In the rows, 128 means zero.
Each row of numbers belongs to one of the elements below and depends on some of the facts about them. Some rows are named. Which element is each other row?

Some elements and their rows:
[106 160 180 162 122 126 148 201  85  89 124 143  93 149  92 158 141 131
  71 117 107  39  97 194  64  86 108 161 150 126 125  83 108]: (1489)
[156 114  96  82  94 133 146 144  87  68 114 132 146 144  67 121  89 152
 140 150 131  75 116 149 113 139 121 171 127  92 137  87 132]: (706)
[116  98 149 174 147 143 164 197 119 118 136 102  65 117  62 139 111 120
 103 109 120  36 105 156  49 110 102 109 152 135 133 118  95]: (1083)
[159 159 152 102  67 119 154 178  87  77  98 155 120 165  64 162 138 144
 104 126 121  47 122 192  92  71 149 179 118 100 115  66 129]: (968)
[166 138 125  85  93 137 152 168  92  59 106 152 139 142  74 116 123 141
 127 134 131  51 115 175 111  97 150 173 137  94 113  38 125]: (435)
[ 91  69 116 125 149 128 153 121 130  87 110 117 161 149 146 128 120 164
  65 148 165 148 123 140 168 134 110 144 170 147 136 186  83]: (417)
[146 103 140 119  94 106 146 139 112 102  95 145 125 163  86 171 118 144
 129 118 144 128 111 158 125 100 140 146 118 109 134 115  89]: (559)
[140  98 129 109 114  76 115 118 129 127  87 195  89 182 118 114 122 125
 101 136 208 159 142 108 160  95 122  93 134 180 134 130  97]: (865)
[135  70  98 133 121 159 163 113 177 108 119 107 142 115  87 167 130 114
 106 120 167 126 125 166 139 108 151 109 140 140 104 154 106]: (1241)
[ 82 124 124 123 141  80 138 112 118  77 106 153 156 181 121 152  99 144
 111 149 152 143 125 165 156 152 100 181 152 138 143 185 108]: (19)
[117 106 148 144 144  74 151 128 164  86 117 154 118 165 131 111 135 112
 107 143 176 143 121 156 141 115 110 136 166 172  92 125 104]: (1037)
[137  91 154 132 130 116 185 133 159  74 128 118 143 142 120 101 173 125
  90 123 121 124 118 173 150  98 157 165 145 127  86 118 105]: (1429)
[147  80 144 131 114 134 165 131 131  89  97 107 153 144 124 181 136 158
  92 122 128 150 108 178 147  92 171 150 124 101 121 132  76]: (471)
[ 98 120 138 170 164 119 141 152  93  82 125 125 103 131 127 118 113 134
 118 147 109  93 107 138  98 128 115 144 168 148 144  93  93]: (942)
[ 88 101 131 176 185 161 146 159 119  81 139  89 132 109 148 134 116 144
  90 136  97 110 103 149 102 126 128 146 173 136 142 104  85]: (533)
[150  91 151 147 117  82 135 128 120 117  96 146  95 181 110 166 122 140
 131 132 150 168 111 135 133  94 157 120 122 135 146 113  70]: (66)
[ 81 114 128 161 179 127 156 144 100  62 127 111 140 127 147 107 112 150
  86 148  99 124 100 157 114 144 119 163 169 129 129 103  94]: (609)
[144  45 115 105 116 142 169 141 109 105  96 108 136 139 110 137 119 172
  87 123 143 138 123 129 143 127 135 129 128 117 137 150  91]: (967)

There are 3 kinds of fact about the elements: η, ζ, Π.
η: is of sort; ζ: uses; Π: belongs to class
η d <- (1404),(728),(605),(1114),(1266),(1038),(629),(607),(13),(1083),(79),(1489),(609),(302),(908),(1343),(1297),(551),(575),(1370),(314),(953),(187),(941),(147),(948),(693),(942),(803),(533)
η c <- (1481),(1414),(885),(1158),(1312),(22),(760),(305),(392),(1419),(701),(1294),(1316),(1023),(1405),(48),(1219),(122),(756),(1077),(856),(865),(1241),(1509),(1143),(1033)
η a <- (347),(382),(817),(559),(706),(471),(435),(66),(72),(76),(1032),(1121),(1061),(406),(346),(369),(1173),(616),(968),(483),(1020),(46),(3),(1329),(967),(1015),(1010),(943),(340),(1331),(264),(1444),(297),(500),(1492)
η b <- (873),(1260),(1429),(631),(161),(1030),(793),(1339),(338),(24),(352),(487),(1291),(394),(1274),(759),(191),(1247),(1362),(883),(1168),(267),(1240),(730),(1079)
η e <- (1502),(1037),(416),(861),(1248),(1178),(1475),(1421),(1299),(681),(1355),(921),(417),(1192),(335),(130),(1356),(1180),(19),(1441),(87),(220),(281),(1027),(1040),(850),(1529)
(1404) ζ [(369),(1248)]
(1502) ζ [(693),(1030),(861)]
(728) ζ [(1329),(1077)]
(885) ζ [(1040),(1143),(1121)]
(706) ζ [(1247),(1248)]
(1114) ζ [(883),(1158),(161)]
(1266) ζ [(948),(756),(1015),(1032)]
(629) ζ [(953),(161),(264),(392)]
(607) ζ [(873)]
(1312) ζ [(1079)]
(1083) ζ [(1316),(191),(1121)]
(435) ζ [(1492),(369)]
(22) ζ [(730),(943)]
(760) ζ [(793),(1339)]
(72) ζ [(46)]
(76) ζ [(1038),(1248)]
(305) ζ [(1173),(1299)]
(1419) ζ [(1178),(1173),(1274)]
(79) ζ [(46),(500),(1370),(382),(865)]
(24) ζ [(340),(347)]
(1489) ζ [(1173),(347)]
(352) ζ [(793),(631),(1331),(161),(1248)]
(487) ζ [(46),(1158)]
(1291) ζ [(338)]
(302) ζ [(1362)]
(908) ζ [(1173),(856)]
(1475) ζ [(883),(338),(1481)]
(406) ζ [(1247)]
(346) ζ [(1079)]
(1421) ζ [(347)]
(1297) ζ [(605),(1329),(756),(1015),(1121)]
(551) ζ [(340)]
(394) ζ [(1429),(471),(1240)]
(575) ζ [(701),(730),(500),(616)]
(1294) ζ [(1339),(948),(1241),(1040)]
(759) ζ [(297),(483),(13)]
(681) ζ [(1492),(13),(1429)]
(1355) ζ [(1030),(1037)]
(1023) ζ [(609),(1331),(1240)]
(187) ζ [(1370),(1414),(335)]
(1405) ζ [(856),(3),(1037),(1158)]
(968) ζ [(1492),(1173),(416)]
(1020) ζ [(1061),(220)]
(1192) ζ [(1316),(856),(1033),(220)]
(1219) ζ [(417)]
(147) ζ [(701)]
(122) ζ [(948),(471),(533)]
(1356) ζ [(297),(1030),(382),(314)]
(1180) ζ [(967),(1015),(417)]
(1441) ζ [(297)]
(87) ζ [(48),(1343)]
(1444) ζ [(338),(1038),(417)]
(803) ζ [(943),(793),(1329),(1509)]
(281) ζ [(605),(817)]
(1027) ζ [(693),(347),(1121)]
(850) ζ [(701),(1061),(66)]
(1168) ζ [(605),(191)]
(267) ζ [(338),(19),(1038),(1158),(264)]
(1529) ζ [(1178),(369)]
[(1404),(728),(706),(1114),(1266),(629),(607),(435),(22),(72),(1248),(1121),(1419),(338),(609),(406),(1421),(1297),(1274),(701),(191),(681),(1355),(1316),(314),(616),(953),(1405),(1020),(1192),(1329),(48),(1219),(1356),(948),(693),(942),(1362),(1444),(220),(1509),(1492),(1033),(533)] Π h
[(1481),(382),(13),(861),(161),(1312),(1030),(793),(1339),(305),(352),(487),(302),(551),(1299),(394),(575),(921),(417),(3),(967),(122),(1010),(943),(1247),(340),(1441),(865),(1027),(1143),(500),(1168),(267),(1240)] Π f
[(347),(873),(1260),(817),(885),(1429),(1038),(1037),(1083),(1032),(392),(24),(1061),(1291),(908),(1475),(1343),(759),(1370),(483),(46),(941),(1015),(147),(130),(1077),(1331),(87),(856),(1241),(883),(803),(1529),(730),(1079)] Π g
[(1414),(1502),(605),(559),(631),(471),(416),(1158),(66),(760),(76),(79),(1489),(1178),(346),(369),(1294),(1023),(1173),(187),(968),(335),(756),(1180),(19),(264),(297),(281),(1040),(850)] Π i

Which element is each row?
No name comes twice in this set of rows, the named rows included.
[102  85 102 120 148  93 157  89 111  71 108 127 176 138 152  90 115 147
 139 153 119 184 117 125 181 161 134 170 138 126 128 138  92]  (338)
[113 112 151 183 170  74 156 168 121 112 122 137  50 153  91 102  87 113
 139 128 135  96 113 142  70 130  83 113 157 166 149 124  82]  (147)
[135  59 109 124 117 167 138 134 137 124  96 123 136 124 115 166 150 142
  64 118 184 119 137 140 146  88 151 105 144 145 127 142  84]  (1143)
[127 125  93  75 103  86 148 144  42  88  87 164 117 152  53  86  78 166
 130 114 131  49 142 123 109 147  80 171 121 109 157 163 134]  (267)
[145 109 122 101  87 146 159 176  74  87 110 134 121 132  77 108 135 156
 103 102 128  35 130 138  95 101 115 157 128 110 130 128 115]  (394)
[117  76 119 116 140  73 184  99 135  73 115 131 142 152 108  77 112 140
 128 135 120 161 126 144 158 157 126 173 132 121 117 164 104]  (883)
[129 110  76 118  93 157 132 135 103 128 113 140 140 137  47 201  95 135
 135 115 166  72 138 154 116 122 121 143 129 112 146 163 116]  (760)
[148 124  74 117 100 146 109 130 110 131 105 165 104 130  78 151  83 113
 168 134 183  80 132 103 117 119 117 111 130 128 151 115 115]  (22)
[136  77 123 136 103 166 145 173  77 136 110 117  98 117  77 137 131 145
 115  94 144  58 133 111  91  96 121 118 128 114 144 147  82]  (1168)
[141 105  99 127  84 183 129 157 101 121 115 134 120 122  46 216 104 127
 133  99 169  53 131 159  95 106 124 119 117 109 141 161 121]  (1294)
[138 102 105  89  91 138 129 159 109 103  98 168 118 152  74 133 118 139
  97 114 190  72 141 133 125  99 117 124 132 145 129 125 119]  (1312)

Now the same elements, written a new way:
Named rows:
[ 88 108 114 146 132 153 141 156 119  96 129 127 140 147 111 150 140 122
 161 153 105  91 140 163  95  85 133 138 103 147 150 105 111  98 139 119
 142 141 121 126 154 125 140 107 112 160 134 105 113  99 155 164 117 146
 116]: (1040)
[124 102  96 149 139 160 114 163 116 123 111 126 174 153 127 112 122 148
 145 148 111 116 154 139 121 105 121 150 157 156 145  90 130 123 155 121
 147 133 137 125 150 125 148 113 152 123 153 125 103 116 114 116 121 132
 125]: (885)
[ 98  86 121 159 126 141 109 153 113 111 135 129 162 154 117 127 121 148
 151 150 110 118 167 157 106  88 134 133 173 154 149  90 117 114 148 127
 148 140 126 123 152 125 150 116 140 129 156 121 108 120 130 139 130 135
 126]: (87)
[ 90 107 123 145 135 148 133 149 117  93 138 136 142 145 106 148 136 120
 161 151 106  85 143 165  95  89 136 138 127 149 140 106 105  93 139 121
 139 142 120 139 156 125 143 109 112 155 131 104 112 100 160 165 114 156
 116]: (416)
[134 120 132 145 134 121 142 160 116  99 116 123 161 146 133 120 136 111
 152 140 101  96 139 143 119 132 127 138  96 134 103 109 115  94 142 114
 131 134 128 133 150 122 137 111 152 156 135  89 104 106 131 143 109 145
 114]: (942)
[133 119 131 145 134 121 142 162 116 101 115 124 160 146 132 121 135 113
 154 140 101  96 138 143 118 130 126 140  94 136 105 109 116  93 141 114
 131 134 127 133 149 122 136 112 150 159 134  90 103 105 131 142 109 141
 114]: (314)
[ 88  94 127 166 123 121 112 152 115 115 131 117 152 157 119 127 130 137
 160 152 111 107 169 154 103  98 138 133 160 154 150  88 115 108 149 121
 152 136 126 118 145 123 152 121 143 122 162 122 107 112 117 131 127 122
 127]: (1356)
[141 111 117 154 136 139 107 149 115 121 136 122 171 153 130 103 119 111
 147 147 111 110 159 151 125 127 126 139 196 146 128  95 134 114 155 120
 145 133 141 137 150 120 156 113 155 110 151 121 103 116  98 113 112 143
 134]: (1405)
[102  98 176 158 143 102 132 136 120 107 149 127 139 143 104 130 135 120
 169 145 104 104 157 174 109 102 143 124 136 164 142 104  98  94 144 129
 137 140 112 142 152 113 143 121 108 148 128 103 108 107 133 149 115 141
 119]: (1248)
[115 120 137 131 125 114 168 156 117 106 122 117 170 140 127 115 146 118
 177 142  92 108 163 150 120 114 123 125 132 138  92  98  92  95 149 114
 117 137 131 128 136 123 135 111 140 146 133  95 119 104 137 155 107 130
 119]: (616)
[123 107 131 149 144 122  75 130 109 116 140 148 175 151 117 105 115 123
 154 146 121  89 164 146 117 130 133 149 238 154 117  89 108 100 154 124
 143 133 134 161 151 124 161 129 159 101 148 118  98 108 121 114 105 160
 130]: (1419)
[132 129 138 135 148 135 153 150 122  98 136 130 173 139 132 116 137 113
 166 141 105 106 149 152 121 118 125 141 141 157 107 102 117 103 148 115
 124 134 136 143 141 122 140 111 134 141 130 100 107  93 133 136 102 162
 120]: (1274)
[119 108 126 127 129 135 170 160 117 107 117 124 177 139 123 116 140 144
 171 139  91 122 162 149 124 101 118 128 125 141  98  98  93 103 148 117
 115 140 131 126 140 125 132 106 136 150 128  97 120 112 148 158 114 133
 117]: (817)
[150 131 135 141 149 144 161 154 120 103 135 133 171 142 128 109 136 141
 159 137 103 112 135 151 127 106 125 140 138 165 121 106 131 108 145 120
 119 132 136 135 146 119 139  99 117 139 116 108 114 104 133 135 110 142
 120]: (161)
[118 107 130 127 129 131 168 159 116 110 116 124 175 139 122 116 139 143
 171 139  92 122 159 148 124  99 119 128 125 143  98  97  91 103 148 119
 116 140 130 126 139 125 132 108 134 150 128  97 120 112 146 158 116 133
 117]: (1061)
[132 110 128 127 126 139 173 161 117 107 122 119 179 140 129 112 136 134
 166 141  89 128 162 153 127 105 117 127 131 137  96  99 102 107 150 117
 115 141 134 123 141 124 133 102 138 149 129  98 121 117 141 157 116 134
 121]: (46)
[ 92  95 125 166 122 125 112 151 114 110 135 119 155 156 121 125 129 129
 159 152 111 105 169 156 103 100 137 130 168 149 145  89 116 108 150 120
 152 136 127 120 146 124 152 120 146 122 161 121 107 113 118 134 125 128
 129]: (1355)
[121 121 122 123 123 137 168 152 115 116 127 117 167 139 116 124 137 127
 168 144  91 106 154 153 125 109 120 126 139 134  99 102 102  99 143 117
 116 142 138 129 143 124 140  98 128 140 122  99 122 113 144 163 108 140
 122]: (264)

Which element is each row?
No name comes twice in this set of rows, the named rows included.
[101 117 135 115 132 127 113 125 105  98 139 159 180 138 101 125 127 128
 172 144 107  71 165 148 108 116 128 140 218 135  73  93  67  77 142 120
 111 142 134 167 144 133 150 118 145 124 123  94 117 101 180 165  96 174
 120]  (1173)
[ 82  95 114 156 123 139 110 149 114 130 127 117 146 155 102 139 125 154
 156 155 113 102 158 152 105  88 136 136 160 155 161  89 115 110 143 128
 152 140 129 120 151 124 155 114 128 119 150 129 109 116 129 139 127 127
 126]  (850)
[130 109 124 160 127 114 115 159 107 135 107 123 165 158 121 106 122 176
 141 138 112 104 138 127 129 119 131 144 150 151 131  93 125 106 145 126
 136 131 134 119 147 121 150 110 154 119 139 118 106 126 117 119 124 110
 121]  (575)
[128 130 122 135 145 142 166 161 126 100 124 121 171 141 135 119 144 119
 167 143 103 108 145 147 120 112 122 142 111 157 116 102 123 108 149 112
 128 133 136 131 138 123 137 108 134 147 135 104 107  93 127 135 106 149
 119]  (191)
[ 93 108 119 145 133 151 141 154 118  95 133 129 141 146 111 149 138 118
 160 152 104  92 143 165  96  86 134 137 114 147 144 107 111  98 139 120
 141 142 122 130 155 124 141 107 110 159 132 105 113 100 155 166 115 147
 117]  (335)
[138 116 149 152 144 115 127 141 115 146 132 123 173 150 110  97 120 181
 155 137 112 121 148 142 141 108 131 135 199 180 139  89 126 119 151 133
 127 131 139 133 142 114 155 110 128  96 128 133 109 121 106 108 120 123
 129]  (352)
[127 129 122 127 148 151 161 152 123 117 128 124 164 138 118 127 134 134
 160 144 104 104 137 150 125 105 122 144 128 160 125 104 120 108 142 120
 125 138 139 139 145 121 141 101 116 140 120 108 109  99 139 142 107 157
 119]  (631)
[154 122 122 152 134 146 134 152 114 125 138 121 182 152 129  95 118 154
 147 141 109 124 150 144 135 111 126 135 199 160 128  92 146 124 152 122
 129 132 149 122 144 120 153  99 143  99 138 129 112 124 103 114 120 132
 135]  (487)
[131 110 123 153 146 135  76 133 105 110 138 162 176 154 111 102 112 147
 148 142 123  81 150 142 116 116 135 154 250 159 122  89 114  99 151 127
 136 130 133 156 155 125 161 120 151 101 137 122 106 112 135 116 108 149
 129]  (305)
[123 123 103 136 147 165 147 161 122 111 114 127 152 143 116 132 138 121
 153 148 104  95 126 151 116 105 122 151 106 150 140 108 125 106 143 118
 139 135 132 135 155 122 140 104 118 152 126 109 108  99 136 142 107 147
 117]  (756)
[138 108 129 156 122 112 110 154 110 129 122 113 172 155 130 105 117 127
 144 142 108 110 156 138 129 137 128 133 157 134 111  96 126 108 146 121
 140 133 138 126 146 121 153 116 168 116 149 110 101 125 104 118 116 131
 128]  (629)
[ 91  96 126 165 123 126 104 148 114 107 137 125 157 156 120 127 126 129
 159 152 114 104 172 157 101 103 138 133 180 148 140  89 113 105 149 121
 150 137 127 126 148 125 154 122 145 121 161 120 107 112 124 135 124 135
 129]  (1192)
[ 93 103 137 127 124 107  97 122 102 140 130 139 180 146  93 114 114 165
 168 145 112  91 177 139 123 114 129 133 249 144  98  79  72  94 147 130
 122 141 140 152 139 128 162 121 151  88 137 119 114 120 147 140 109 147
 128]  (968)
[126 106 126 139 141 139 130 153 118 138 121 121 183 147 120 106 120 170
 153 142 111 131 160 139 134 104 122 141 172 170 133  86 122 125 154 126
 134 135 142 128 138 122 150 113 144 112 144 129 104 117 116 115 122 139
 126]  (759)
[115 109 105 156 119 121 123 168 112 130  98 107 167 158 135 115 129 147
 148 145 110 108 151 125 122 127 124 144 122 136 126  92 123 109 148 115
 146 131 137 110 141 125 147 115 174 124 160 114 100 118 107 118 123 116
 122]  (1297)

The same elements again, as new rows of numbers:
Named rows:
[131  95 112  86 121 158 154 103 150 107 154 127 137  81 160 113 105 122
 128 171 110 130 144 144 109 146 149  91]: (1241)
[121  78  95 150 116 137 144 125 136 115 136 152 111 120 129 128  97 114
 138 162 122 153 148 147 108 149 152 110]: (1061)
[147 189 170  93 145  96 120 165 123 143 122  89 162 170 142 157  98 150
 106 132 166 115 102 108 151 105 129 150]: (728)
[168 150 155 161 100  78  76 103 123 133  87  70 142 117  92 114 123 103
 191  40 156 107  77 147  81 118  99 146]: (968)
[132 113 133  81 150 161 163 112 142 125 157 140 114  73 172 128 109 139
 140 144 128 143 162 129 116 118 132  98]: (1316)
[149 192 147  87 124  85 101 153 135 132 115  87 179 181 122 139  78 155
  85 151 152 113 104 115 134 148 174 155]: (1083)
[ 83 131 156 120 125 119 153 127 120 148 138 185  90 136 146 130 113 148
 131 167 128 139 162  95 146 122 134  89]: (191)
[108  88 123 176 141 149 133 113 137 106 136 153 122 104 141 131 121 127
 157 131 129 167 136 124 125 152 141 102]: (471)
[108 166 178 125 108  90 127 156 106 153 119  75 148 186  94 107 135 148
  97 108 116 109 106 117 153 123 112 154]: (394)
[154 163 174 108 131 130 143 121 136 118 138  58 206 102 128 137 137 147
 125  83 142 114  87 142 125 131 137 152]: (1023)
[205 172 141  58 137 149 160 117  95 137 111  90 181 123 137 180 159 148
 104  96 131 111 106 148 140 103 122 162]: (1219)
[105 102  82 168 141 147 128 145 139 129 154 195  73  92 123 128 163 124
 144 121 150 137 176 137 107 105 129 148]: (220)
[149 160  98 175 133 131 109 140 122 126 118 139 174 135  70 157 210 143
 108  65 146 113 115 147 138 140 155 211]: (1180)
[187 172 113  90  72 116 134  99  64 151  70 141 172 201  86 177 195 116
  84 134  91  77  78 136 173 138 126 143]: (1291)
[112 132 144 106 153 131 127 137 136 122 143 153 102 129 180 143  93 133
 130 186 135 137 141  91 150 116 125  81]: (948)
[141 179 150 103 115  91 114 167 134 127 125  72 184 182 127 136  88 134
  93 157 150 105  84 124 142 130 151 147]: (803)
[157 213 146  69  84  44  73  87 111 172  64 137 140 168  75 111  97 162
 113  96 127 104 139 112 104 165 166 154]: (24)
[152 155 163  81 137 133 151 144 125 133 137  33 180 128 121 111 122 156
  93  93 115 126 119 149 132 122 129 170]: (1312)

Rows to name:
No name comes twice in this set of rows, the named rows included.
[178 200  98 109 142  70  56 119 126 166  83 159 103 114  64 121 143 164
 137  32 169 119 179 138  73 123 152 218]  (1421)
[123 144 108 167 141 118 117 183 134 136 142  90 140 147  65 106 168 148
  94  67 141 122 133 154 121 117 132 227]  (1441)
[138 164 114 155 139 116 130 187 123 140 149 127 133 132  79 146 165 147
 104  73 182 112 138 150 106  89 144 223]  (1356)
[121 113 143  88 147 157 173 129 141 119 168 132 122  79 174 131 108 142
 132 148 136 142 157 133 117 112 132  98]  (701)
[167 174 139  65 117 117 148 131 134 130 138  71 192 123 114 127  93 159
  89 112 138 118 122 153 106 141 181 167]  (885)
[169 155 138 130 136 118 139 152  92 143 112 107 149 158 101 179 134 141
 116  88 156 132 117 152 130 104 130 185]  (72)
[ 90 123 154 121 112 114 139 111 113 146 131 184  77 127 146 120 120 127
 150 161 125 122 143 101 133 115 106  75]  (1274)
[105  91  78 191 139 163 119 116 149 105 143 194 108  85 116 125 192 118
 146 112 127 138 150 134 119 142 135 134]  (19)
[ 80 104 141 134 113 138 140 115 113 138 126 148  96 152 136 100 139 119
 120 159  81 132 142 102 164 137 100  86]  (161)
[ 94  87  93 206 124 146 108 121 162 108 149 172  97  78 115 100 174 102
 169 104 139 126 134 139  97 133 119 125]  (1178)
[ 98  75  91 198 115 159 153 169 135 119 174 163  76  88 124 127 178  82
 159 128 156 104 125 156 105  71  84 137]  (1248)
[120  83 128 160 125 134 137 130 125 126 142 142  78  98 142 125 104 101
 181 128 145 143 138 138 100  94  96 102]  (1492)

